Here is a tiny trained network, its code and every weight. The questions are about switching its units off for an input and a target symbol, where a switched-off unit gives its printed mean instead of its output.

import numpy as np


def w(rows, s, z=0):
    codes = np.array(rows[::2]) - 128.0
    scale = np.full(codes.shape[1], s)
    scale[-1] = z or s
    return codes * scale


def f(y):
    return np.maximum(y, 0)


def softmax(a):
    e = np.exp(a - a.max(-1, keepdims=True))
    return e / e.sum(-1, keepdims=True)


def log_softmax(a):
    a = a - a.max(-1, keepdims=True)
    return a - np.log(np.exp(a).sum(-1, keepdims=True))


def net(x, mask):
    ids = ['ΔΛΣΦαβεζηθμξπτψ'.index(c) for c in x.split()]
    T = len(ids)
    res = E[ids] + P[:T]
    u = 0
    for l in range(2):
        q, k, v = (res @ M[l].T for M in (Q, K, V))
        z = softmax(np.where(np.tri(T) > 0, q @ k.T / 2**0.5, -1e9)) @ v
        res = res + np.where(mask[u], z, O[l][:, -1]) @ O[l][:, :-1]
        u += 1
        y = f(res @ A[l][:, :-1].T + A[l][:, -1])
        res = res + np.where(mask[u : u + 4], y, B[l][:, -1]) @ B[l][:, :-1]
        u += 4
    return log_softmax(res[-1] @ U[:, :-1].T + U[:, -1])


Q, K, V, O, A, B = {}, {}, {}, {}, {}, {}
E = w([
[126,122,180,253,139,175],'Δ',
[124,99,148,91,214,155],'Λ',
[114,168,175,139,137,243],'Σ',
[116,167,160,94,177,142],'Φ',
[121,174,131,138,156,139],'α',
[153,202,121,192,125,167],'β',
[127,159,116,231,133,66],'ε',
[96,142,131,226,129,122],'ζ',
[139,223,101,203,45,171],'η',
[182,75,113,154,28,152],'θ',
[145,220,134,79,146,221],'μ',
[131,220,138,91,169,126],'ξ',
[129,180,15,73,132,147],'π',
[175,161,127,191,169,151],'τ',
[136,198,125,150,142,171],'ψ',
],0.02)
P = w([
[8,69,113,204,161,76],'0',
[118,121,127,171,157,114],'1',
[141,143,128,145,156,114],'2',
[156,149,148,133,154,99],'3',
[167,148,155,129,145,100],'4',
[170,158,165,112,141,107],'5',
[177,160,169,114,137,113],'6',
[181,164,178,104,131,122],'7',
],0.012)
Q[0] = w([
[42,2,109,19,104,73],'L0H0',
[153,178,92,98,79,43],'L0H0',
],0.0096)
K[0] = w([
[164,89,80,97,254,113],'L0H0',
[134,117,78,120,85,111],'L0H0',
],0.012)
V[0] = w([
[161,2,147,90,126,128],'L0H0',
[101,163,75,117,79,110],'L0H0',
],0.0087)
O[0] = w([
[223,148,90,119,177,128,2],'L0H0',
[113,254,130,104,28,102,161],'L0H0',
],0.01,0.0092)
A[0] = w([
[72,133,134,122,48,6,44],'L0N0',
[53,87,183,206,157,210,217],'L0N1',
[131,108,234,152,155,35,254],'L0N2',
[255,211,129,119,94,127,24],'L0N3',
],0.0069,0.0034)
B[0] = w([
[166,156,200,106,170,211,199],'L0N0',
[173,229,193,76,165,97,250],'L0N1',
[236,173,1,54,88,123,181],'L0N2',
[93,148,36,151,122,251,161],'L0N3',
],0.0075,0.011)
Q[1] = w([
[255,253,126,116,126,191],'L1H0',
[102,194,72,92,66,223],'L1H0',
],0.0097)
K[1] = w([
[236,42,117,168,5,219],'L1H0',
[91,107,128,133,61,173],'L1H0',
],0.012)
V[1] = w([
[138,2,216,108,127,71],'L1H0',
[83,99,129,173,70,115],'L1H0',
],0.0077)
O[1] = w([
[61,72,174,150,90,104,2],'L1H0',
[101,7,160,151,162,80,159],'L1H0',
],0.014,0.0087)
A[1] = w([
[160,130,94,101,110,142,112],'L1N0',
[124,4,54,165,153,123,76],'L1N1',
[106,150,153,139,97,102,129],'L1N2',
[139,87,78,128,73,84,254],'L1N3',
],0.014,0.0059)
B[1] = w([
[92,92,183,133,52,155,253],'L1N0',
[254,126,91,171,56,221,188],'L1N1',
[137,133,86,20,178,54,207],'L1N2',
[113,225,168,123,87,23,205],'L1N3',
],0.0081,0.0073)
U = w([
[169,134,186,195,160,97,35],'Δ',
[159,73,133,90,118,144,255],'Λ',
[105,104,241,176,131,195,80],'Σ',
[148,113,98,86,123,113,105],'Φ',
[125,127,96,137,124,120,112],'α',
[45,154,115,254,117,170,134],'β',
[136,170,57,162,116,51,28],'ε',
[115,147,95,175,140,64,151],'ζ',
[80,147,137,63,45,37,193],'η',
[179,135,172,107,42,168,71],'θ',
[94,107,163,118,73,232,98],'μ',
[157,195,43,75,169,125,157],'ξ',
[95,134,49,112,91,117,123],'π',
[153,117,94,163,138,155,76],'τ',
[89,135,116,177,120,156,130],'ψ',
],0.0088,0.0072)

Each question gives the input, a string of symbols that net reads in full, and the target symbol t.
The units are the heads (2 rows each of Q, K, V and O) and the neurons (one row each of A and B). Each row of codes is followed by its name. A weight is (code - 128) times the scale printed after its matrix; where a second scale follows, it is the last column's (O, A, B and U).
mask holds one flag per unit, layer by layer, with each layer's heads first. A switched-off unit (its flag False) gives its mean, the last column of its rows in O or B, instead of its output. The means were averaged over made-up inputs and are rounded, as every weight is.
A unit's drop is (log p(t) with every unit on - log p(t) with that unit switched off) / (log p(t) with every unit on - log p(t) with every unit switched off).
The circuit of an input: a set's keep is (log p(t) with only the set's units on - log p(t) with every unit switched off) / (log p(t) with every unit on - log p(t) with every unit switched off). Starting from all 10 units, units are removed one at a time, each time the one whose removal leaves the highest keep (on an exact tie, the one counted first), for as long as the keep stays at least 0.8.
units of the circuit, in order: the units of the circuit, biggest drop first
unit that matters most: the unit with the biggest drop
k most important neurons: the k neurons with the biggest drops, biggest first
top k neurons in layer l: the k neurons of layer l with the biggest drops, biggest first
input θ η Δ, target η: 2 most important neurons : [L1N2 L0N1]
input β β η θ Φ, target η: units of the circuit, in order : [L1H0 L0H0]
input θ Φ θ τ τ η Σ, target ξ: units of the circuit, in order : [L0H0 L0N3 L1H0]
input π μ Δ, target ξ: units of the circuit, in order : [L0N1 L1H0]
input θ α Δ, target Δ: unit that matters most : L0H0
input Σ θ Δ, target Δ: units of the circuit, in order : [L0N1 L0H0]
input Δ Σ Φ ε, target ξ: top 2 neurons in layer 0 : [L0N1 L0N2]
input π η Σ τ θ τ ξ, target η: 2 most important neurons : [L0N1 L1N1]
input α ε θ Σ, target Σ: units of the circuit, in order : [L1H0 L0N2]
input α η η η η θ ψ β, target η: units of the circuit, in order : [L0H0 L1N2]
input Σ μ θ θ η ξ ζ, target ξ: 2 most important neurons : [L0N3 L1N0]
input ε θ ε η, target η: 2 most important neurons : [L1N2 L0N2]
input η Δ η π θ, target η: units of the circuit, in order : [L1H0 L0N1 L1N3]
input μ Δ θ τ Δ β, target β: 2 most important neurons : [L0N3 L0N1]
input ζ η π θ Σ, target η: top neuron in layer 0 : [L0N1]
input ψ β ζ η Σ, target ξ: 2 most important neurons : [L0N1 L0N0]
input β Δ Σ τ η Δ Φ θ, target η: units of the circuit, in order : [L1N3 L1H0 L0N1]
input ξ θ Σ Φ τ η μ, target η: 2 most important neurons : [L1N2 L0N2]
input Φ β θ ψ Δ η μ μ, target η: top 2 neurons in layer 1 : [L1N2 L1N1]
input Δ ε τ η θ η Φ, target η: top 2 neurons in layer 0 : [L0N1 L0N3]
input α θ ψ μ η ψ, target η: most important neuron : [L1N2]
input θ η π, target η: 3 most important neurons : [L0N1 L1N3 L0N0]
input Δ α Φ Σ θ η β, target η: 2 most important neurons : [L1N2 L0N1]
input θ η ζ Σ Δ ψ π, target η: top 2 neurons in layer 1 : [L1N3 L1N1]
input η μ Λ θ Δ Σ θ Δ, target η: top 2 neurons in layer 1 : [L1N2 L1N1]
input Σ θ ε, target ε: top 3 neurons in layer 1 : [L1N3 L1N0 L1N1]
input θ η μ η ε, target η: top neuron in layer 1 : [L1N2]
input β η θ β Δ ε, target η: 4 most important neurons : [L0N3 L1N2 L0N1 L1N1]
input μ β θ η α, target η: top 2 neurons in layer 0 : [L0N1 L0N2]
